Below is a small trained network, with its code and all its weights. Each question gives an input and a class and asks what happens when units are switched off, that is, made to give their printed mean instead of their output.

import numpy as np


def w(rows, s, z=0):
    codes = np.array(rows[::2]) - 128.0
    scale = np.full(codes.shape[1], s)
    scale[-1] = z or s
    return codes * scale


def f(y):
    return np.maximum(y, 0)


def log_softmax(a):
    a = a - a.max(-1, keepdims=True)
    return a - np.log(np.exp(a).sum(-1, keepdims=True))


def net(x, mask):
    res = np.array(x, float).reshape(1, 8) / 4 @ E
    y = f(res @ A[0][:, :-1].T + A[0][:, -1])
    res = res + np.where(mask, y, B[0][:, -1]) @ B[0][:, :-1]
    return log_softmax(res[-1] @ U[:, :-1].T + U[:, -1])


A, B = {}, {}
E = w([
[156,76,50,169],'x0',
[183,154,145,165],'x1',
[254,151,146,163],'x2',
[151,199,104,104],'x3',
[102,161,206,205],'x4',
[179,173,95,60],'x5',
[119,65,126,94],'x6',
[66,159,104,153],'x7',
],0.0072)
A[0] = w([
[151,131,149,63,61],'neuron 1',
[124,166,124,124,78],'neuron 2',
[126,126,148,50,155],'neuron 3',
[89,106,11,159,177],'neuron 4',
[117,199,58,39,146],'neuron 5',
[209,177,200,56,149],'neuron 6',
[144,153,55,148,135],'neuron 7',
[22,158,144,204,200],'neuron 8',
[136,98,135,192,175],'neuron 9',
[161,100,131,183,115],'neuron 10',
[217,84,154,56,251],'neuron 11',
[199,105,116,114,189],'neuron 12',
[140,121,169,113,76],'neuron 13',
[157,132,144,73,211],'neuron 14',
[250,82,104,88,228],'neuron 15',
[132,40,121,183,203],'neuron 16',
],0.011,0.0025)
B[0] = w([
[176,127,144,89,161],'neuron 1',
[117,139,116,70,142],'neuron 2',
[164,39,114,130,177],'neuron 3',
[145,45,33,56,200],'neuron 4',
[191,72,119,116,211],'neuron 5',
[217,151,137,151,222],'neuron 6',
[121,226,106,98,169],'neuron 7',
[86,150,182,123,227],'neuron 8',
[49,68,179,53,179],'neuron 9',
[134,154,92,111,171],'neuron 10',
[223,3,89,197,234],'neuron 11',
[207,104,84,123,200],'neuron 12',
[150,103,175,79,143],'neuron 13',
[189,18,117,161,181],'neuron 14',
[184,114,59,165,255],'neuron 15',
[38,142,65,109,204],'neuron 16',
],0.0053,0.0088)
U = w([
[44,124,107,102,254],'0',
[200,98,110,191,134],'1',
[138,189,66,104,62],'2',
[107,186,247,243,140],'3',
],0.011,0.0013)

Each question gives the input, the list of numbers given to net, and the class t.
The units are the neurons (one row each of A and B). Each row of codes is followed by its name. A weight is (code - 128) times the scale printed after its matrix; where a second scale follows, it is the last column's (A, B and U).
mask holds one flag per neuron, in row order. A switched-off neuron (its flag False) gives its mean, the last column of its row in B, instead of its output. The means were averaged over made-up inputs and are rounded, as every weight is.
A unit's drop is (log p(t) with every unit on - log p(t) with that unit switched off) / (log p(t) with every unit on - log p(t) with every unit switched off).
The circuit of an input: a set's keep is (log p(t) with only the set's units on - log p(t) with every unit switched off) / (log p(t) with every unit on - log p(t) with every unit switched off). Starting from the 12 units with the biggest drops (on a tie, the unit counted first), units are removed one at a time, each time the one whose removal leaves the highest keep (on an exact tie, the one counted first), for as long as the keep stays at least 0.8.
circuit, biggest first: the units of the circuit, biggest drop first
unit that matters most: the unit with the biggest drop
top k neurons: the k neurons with the biggest drops, biggest first
drop when u is switched off: that unit's drop, to one decimal
input [2,6,-6,7,0,-5,-6,-7], class 0: circuit, biggest first -> [neuron 6; neuron 11]
input [-7,-8,-2,4,8,-5,8,0], class 3: circuit, biggest first -> [neuron 4; neuron 8]
input [-5,2,3,5,4,-6,7,-5], class 3: circuit, biggest first -> [neuron 4; neuron 15]
input [-4,3,1,5,-8,4,-6,4], class 1: circuit, biggest first -> [neuron 5; neuron 14]
input [0,1,-8,-1,6,2,-1,6], class 3: unit that matters most -> neuron 8
input [1,5,3,-6,1,-6,1,0], class 0: top 2 neurons -> [neuron 16; neuron 9]
input [-2,4,-3,5,4,3,-6,-6], class 3: top 3 neurons -> [neuron 4; neuron 15; neuron 11]
input [-1,-2,-6,8,2,8,-3,-7], class 1: drop when neuron 14 is switched off -> 0.1
input [-6,-5,3,-4,0,-3,-2,5], class 3: drop when neuron 16 is switched off -> 0.1
input [0,2,2,5,2,-5,6,3], class 3: drop when neuron 4 is switched off -> 0.2
input [-3,7,3,-3,-2,-8,-1,0], class 3: drop when neuron 4 is switched off -> 0.2
